Below are the code and all the weights of a small trained network. Each question names an input and a class and asks about switching units off, where a switched-off unit gives its printed mean instead of its output.

import numpy as np


def w(rows, s, z=0):
    codes = np.array(rows[::2]) - 128.0
    scale = np.full(codes.shape[1], s)
    scale[-1] = z or s
    return codes * scale


def norm(h):
    return h / np.sqrt((h * h).mean(-1, keepdims=True) + 1e-5)


def f(y):
    return np.maximum(y, 0)


def log_softmax(a):
    a = a - a.max(-1, keepdims=True)
    return a - np.log(np.exp(a).sum(-1, keepdims=True))


def net(x, mask):
    res = np.array(x, float).reshape(1, 4) / 4 @ E
    u = 0
    for l in range(2):
        y = f(norm(res) @ A[l][:, :-1].T + A[l][:, -1])
        res = res + np.where(mask[u : u + 5], y, B[l][:, -1]) @ B[l][:, :-1]
        u += 5
    return log_softmax(norm(res)[-1] @ U[:, :-1].T + U[:, -1])


A, B = {}, {}
E = w([
[246,126,62,72,172],'x0',
[70,63,3,40,38],'x1',
[126,118,116,148,130],'x2',
[128,128,127,126,128],'x3',
],0.0067)
A[0] = w([
[45,144,240,176,132,148],'0.n1',
[7,141,160,131,85,34],'0.n2',
[171,148,133,141,131,2],'0.n3',
[118,168,122,131,120,104],'0.n4',
[189,166,187,143,161,64],'0.n5',
],0.015,0.0039)
B[0] = w([
[125,254,137,163,79,251],'0.n1',
[121,14,139,105,161,221],'0.n2',
[168,103,172,123,123,143],'0.n3',
[126,140,155,172,116,133],'0.n4',
[132,54,114,130,152,195],'0.n5',
],0.022,0.013)
A[1] = w([
[182,211,44,24,132,3],'1.n1',
[5,45,128,138,205,29],'1.n2',
[127,124,29,108,91,167],'1.n3',
[16,70,197,98,116,74],'1.n4',
[196,94,169,146,253,33],'1.n5',
],0.016,0.003)
B[1] = w([
[133,121,110,98,6,200],'1.n1',
[25,171,110,159,106,254],'1.n2',
[168,107,171,112,128,209],'1.n3',
[146,99,66,102,171,236],'1.n4',
[202,100,167,134,220,230],'1.n5',
],0.025,0.0091)
U = w([
[105,231,169,203,109,209],'0',
[131,144,111,107,154,2],'1',
[174,77,123,64,27,177],'2',
[211,64,159,142,249,184],'3',
[31,67,38,108,170,199],'4',
],0.015,0.0049)

Each question gives the input, the list of numbers given to net, and the class t.
The units are the neurons (one row each of A and B). Each row of codes is followed by its name. A weight is (code - 128) times the scale printed after its matrix; where a second scale follows, it is the last column's (A, B and U).
mask holds one flag per neuron, layer by layer. A switched-off neuron (its flag False) gives its mean, the last column of its row in B, instead of its output. The means were averaged over made-up inputs and are rounded, as every weight is.
A unit's drop is (log p(t) with every unit on - log p(t) with that unit switched off) / (log p(t) with every unit on - log p(t) with every unit switched off).
The circuit of an input: a set's keep is (log p(t) with only the set's units on - log p(t) with every unit switched off) / (log p(t) with every unit on - log p(t) with every unit switched off). Starting from all 10 units, units are removed one at a time, each time the one whose removal leaves the highest keep (on an exact tie, the one counted first), for as long as the keep stays at least 0.8.
units of the circuit, in order: the units of the circuit, biggest drop first
top k neurons: the k neurons with the biggest drops, biggest first
top k neurons in layer l: the k neurons of layer l with the biggest drops, biggest first
drop of u: that unit's drop, to one decimal
input [2,1,3,-4], class 2: units of the circuit, in order => 0.n5, 0.n2, 0.n1, 1.n1
input [4,1,0,-7], class 2: units of the circuit, in order => 0.n2, 0.n5, 1.n1, 0.n1
input [7,2,-6,4], class 2: top 2 neurons => 0.n2, 1.n1
input [-1,-7,6,-2], class 0: top 2 neurons in layer 0 => 0.n1, 0.n2
input [1,5,-7,-8], class 2: top 3 neurons in layer 0 => 0.n2, 0.n5, 0.n1
input [5,1,-3,2], class 2: top 4 neurons => 0.n2, 0.n5, 1.n1, 0.n1
input [3,3,4,-5], class 2: units of the circuit, in order => 0.n2, 0.n5, 0.n1, 1.n1
input [3,1,-8,5], class 2: top 3 neurons => 0.n2, 0.n5, 0.n1
input [-1,-1,-5,6], class 0: units of the circuit, in order => 0.n1
input [7,2,-1,-3], class 2: top 4 neurons => 0.n2, 0.n5, 1.n1, 0.n1
input [-5,0,-1,-1], class 0: top 2 neurons in layer 0 => 0.n1, 0.n5
input [0,-6,-3,6], class 0: top 3 neurons => 0.n1, 0.n2, 1.n5
input [0,-7,8,3], class 0: top 2 neurons => 0.n2, 0.n1
input [-2,-1,-1,7], class 0: drop of 0.n1 => 2.6
input [-4,0,-6,6], class 0: drop of 0.n1 => 4.0
input [-1,0,-4,-3], class 0: drop of 1.n4 => 0.0
